Below are the code and all the weights of a small trained network. Each question names an input and a target symbol and asks about switching units off, where a switched-off unit gives its printed mean instead of its output.

import numpy as np


def w(rows, s, z=0):
    codes = np.array(rows[::2]) - 128.0
    scale = np.full(codes.shape[1], s)
    scale[-1] = z or s
    return codes * scale


def f(y):
    return y / 2 * (1 + np.tanh(0.7978845608 * (y + 0.044715 * y**3)))


def softmax(a):
    e = np.exp(a - a.max(-1, keepdims=True))
    return e / e.sum(-1, keepdims=True)


def log_softmax(a):
    a = a - a.max(-1, keepdims=True)
    return a - np.log(np.exp(a).sum(-1, keepdims=True))


def net(x, mask):
    ids = ['βγθλμστψ'.index(c) for c in x.split()]
    T = len(ids)
    res = E[ids] + P[:T]
    r = res
    for j in range(2):
        rows = slice(2 * j, 2 * j + 2)
        q, k, v = (r @ M[0][rows].T for M in (Q, K, V))
        z = softmax(np.where(np.tri(T) > 0, q @ k.T / 2**0.5, -1e9)) @ v
        o = O[0][rows]
        res = res + np.where(mask[j], z, o[:, -1]) @ o[:, :-1]
    y = f(res @ A[0][:, :-1].T + A[0][:, -1])
    res = res + np.where(mask[2:6], y, B[0][:, -1]) @ B[0][:, :-1]
    return log_softmax(res[-1] @ U[:, :-1].T + U[:, -1])


Q, K, V, O, A, B = {}, {}, {}, {}, {}, {}
E = w([
[132,166,145],'β',
[123,116,166],'γ',
[109,152,80],'θ',
[118,147,174],'λ',
[112,144,84],'μ',
[77,129,176],'σ',
[99,150,134],'τ',
[101,103,247],'ψ',
],0.016)
P = w([
[162,122,134],'0',
[151,244,125],'1',
[254,160,98],'2',
[68,129,64],'3',
[58,222,149],'4',
[202,97,162],'5',
[30,99,12],'6',
[57,224,190],'7',
[142,55,156],'8',
],0.012)
Q[0] = w([
[184,125,153],'head 1',
[87,253,187],'head 1',
[156,130,160],'head 2',
[73,192,162],'head 2',
],0.017)
K[0] = w([
[161,157,122],'head 1',
[63,17,85],'head 1',
[242,87,182],'head 2',
[5,75,254],'head 2',
],0.0099)
V[0] = w([
[48,64,243],'head 1',
[204,7,132],'head 1',
[2,43,98],'head 2',
[89,235,121],'head 2',
],0.0099)
O[0] = w([
[142,231,189,254],'head 1',
[4,130,171,67],'head 1',
[106,175,158,123],'head 2',
[133,157,52,166],'head 2',
],0.012,0.0077)
A[0] = w([
[90,87,254,84],'neuron 1',
[181,101,232,249],'neuron 2',
[12,84,60,3],'neuron 3',
[250,16,103,88],'neuron 4',
],0.0076,0.0058)
B[0] = w([
[100,92,149,185],'neuron 1',
[137,115,86,246],'neuron 2',
[132,252,187,124],'neuron 3',
[113,207,156,160],'neuron 4',
],0.019,0.012)
U = w([
[254,179,157,100],'β',
[102,43,88,242],'γ',
[127,152,111,66],'θ',
[223,121,127,224],'λ',
[96,138,83,87],'μ',
[78,149,127,123],'σ',
[145,95,103,249],'τ',
[68,186,223,2],'ψ',
],0.0093,0.005)

Each question gives the input, a string of symbols that net reads in full, and the target symbol t.
The units are the heads (2 rows each of Q, K, V and O) and the neurons (one row each of A and B). Each row of codes is followed by its name. A weight is (code - 128) times the scale printed after its matrix; where a second scale follows, it is the last column's (O, A, B and U).
mask holds one flag per unit, heads first, then neurons. A switched-off unit (its flag False) gives its mean, the last column of its rows in O or B, instead of its output. The means were averaged over made-up inputs and are rounded, as every weight is.
A unit's drop is (log p(t) with every unit on - log p(t) with that unit switched off) / (log p(t) with every unit on - log p(t) with every unit switched off).
The circuit of an input: a set's keep is (log p(t) with only the set's units on - log p(t) with every unit switched off) / (log p(t) with every unit on - log p(t) with every unit switched off). Starting from all 6 units, units are removed one at a time, each time the one whose removal leaves the highest keep (on an exact tie, the one counted first), for as long as the keep stays at least 0.8.
circuit, biggest first: the units of the circuit, biggest drop first
unit that matters most: the unit with the biggest drop
which heads matter: for each layer, one digit per head in row order, 1 if its drop is at least 0.15 and else 0, layers parted by /
drop of u: that unit's drop, to one decimal
input μ ψ σ ψ ψ τ σ τ θ, target β: circuit, biggest first -> (head 1; neuron 1)
input β ψ ψ λ μ λ ψ μ, target ψ: circuit, biggest first -> (head 2; head 1)
input τ λ σ σ γ τ σ μ, target β: circuit, biggest first -> (head 1; neuron 1)
input τ γ μ ψ ψ μ ψ θ, target ψ: unit that matters most -> head 1
input τ τ λ ψ λ λ σ σ μ, target β: circuit, biggest first -> (neuron 4; head 1; neuron 1)
input ψ τ σ ψ ψ ψ, target γ: circuit, biggest first -> (neuron 1; neuron 2; head 2)
input β ψ μ ψ σ τ ψ θ, target ψ: which heads matter -> 11
input τ ψ ψ τ λ, target λ: which heads matter -> 10
input ψ ψ ψ ψ ψ ψ σ, target ψ: drop of neuron 2 -> 0.4
input ψ ψ ψ σ ψ, target β: drop of neuron 1 -> 0.1
input ψ λ β ψ γ, target ψ: drop of neuron 3 -> 0.0
